Each row has two labels, one from each of two sets.
[  0.9   1.2   6.9   6.2 -11.7   0.8   5.0 -10.2  -1.7 -12.6  -6.8  -4.3
  23.6  15.6  -4.3 -14.7  10.8   1.6 -20.3  -7.5  -4.4]  <68> + LB
[ 43.0   7.0  25.0  33.8   5.3  -9.3  15.3   3.8 -20.1  28.6  22.3  -9.2
   5.8  -1.3   1.9 -10.7  -6.2 -11.7 -41.4  -2.4   0.7]  <77> + Cf
[ 33.3  -6.6   6.2  -1.1  -7.2  10.4   0.8   4.9 -16.5 -13.1   9.4  -5.8
 -31.2   7.4  18.8 -19.9   0.0  10.3 -13.1   1.0 -25.7]  <68> + Cf
[ 20.6  12.4   6.7  12.0 -12.8   3.7  -1.7 -14.4  -3.7   2.1  -8.6  -9.1
  33.5   6.5   9.7   0.2   9.5  20.3 -41.5 -16.9 -16.9]  <68> + LB
[ 41.3  -2.4   3.1  33.3   5.7  10.0  22.4   0.0 -25.5  -6.5  10.3  -2.9
 -14.1   4.4   7.1 -15.5  -5.0   0.6 -37.3  -4.9   5.1]  <66> + Cf
[ 30.9 -10.8  19.9   6.3  -3.4  35.2  -0.2  -7.7  -5.8 -16.0   2.7 -12.9
  11.8   0.6   0.6   6.8  -7.8  -2.7  -8.2   0.4 -13.8]  <68> + Cf
[ 29.1   9.7   5.8  24.8  -9.3  25.9   2.3  -9.7  -6.5   7.5  -7.6  -4.8
  12.1   7.7  -7.3  -3.6   0.8 -12.5 -35.6 -11.6  11.0]  <76> + LB
[ 13.2   6.1   5.8   8.8  -2.2  23.6  -3.0   2.6 -11.0   7.8  10.6   1.2
 -42.7  11.6  -2.7 -12.5   6.6 -18.3 -15.6   0.9  -8.9]  <76> + Cf
[-13.6  15.8 -23.9  -5.9   1.6 -59.1  -0.4  16.2  -9.2  -7.1  17.4  -5.3
 -26.6  -1.4  12.1 -33.3  -3.8   5.3 -31.7   0.5  -7.1]  <66> + QJ
[ 23.4  -1.3  24.8  -8.4   2.9  40.6   8.8  -1.5  -1.2  -7.4  10.1  -1.9
  -2.8  -5.3  -1.9 -10.8   2.4  -1.7 -27.4 -13.3  11.0]  <68> + Cf
[ 23.0 -12.3  20.0  13.5 -55.3 -22.5   1.1  -1.1 -12.0 -18.5   9.9  -2.2
 -11.3  12.9  -9.2   2.5   2.7   0.1   4.0 -10.2   4.1]  <68> + Cf
[ 10.5  16.3  19.8   5.4   7.1  12.6   1.8  -0.7 -20.9 -17.7  15.5   8.5
 -35.1   9.1  18.4  -7.9  -0.3 -12.5  -0.9 -12.7  -5.3]  <76> + Cf
[ 17.7  -8.6  -4.8  17.1   1.6 -44.2   2.5  12.2 -17.9  -5.3  26.4  -4.8
 -41.1   8.0   0.5 -28.0   9.4   6.1 -31.3   3.6  -8.1]  <77> + QJ
[ 33.6  14.0  36.2  18.0   9.4  39.3   7.1  -7.6 -16.4 -20.0  -5.0  -0.1
 -24.0  10.5   4.6 -19.4   5.3  10.3  -5.8   2.5 -20.5]  <76> + Cf
[ 35.7  26.4  30.5  19.9   9.1  21.6   2.6   7.3 -11.8  -3.3  27.9  12.6
 -24.8   8.1   5.1 -25.2   8.5  -0.7 -44.9  -2.7 -18.0]  <77> + Cf
[ 26.1   6.1  16.9  29.1  10.3 -18.2   7.3   0.3  -5.1  -0.3  27.0  -2.3
   5.8   3.4   0.3  11.4  -0.3 -12.4 -31.8 -36.9  21.6]  <77> + Cf
[  3.1 -14.1 -17.7  25.9  -1.5 -64.2   4.7  18.2 -12.8  17.4  29.9 -11.3
 -25.0   0.8  17.5 -20.6   8.2   5.1 -49.2  -2.7  -3.3]  <66> + QJ
[ 24.8   5.5  21.5   5.5   0.5 -17.0   6.0   7.6 -14.2 -32.9  -1.1  -3.0
 -45.4  10.2   8.2  -6.5  17.1  16.3  -8.5   0.0 -20.6]  <68> + Cf
[ 28.0  -3.6  23.9   5.7   2.7 -14.4  -1.0  -3.7 -12.5  62.4   8.2   8.1
 -15.8   5.3 -23.9 -17.4   7.0   3.2  19.9   1.6  28.5]  <68> + Cf
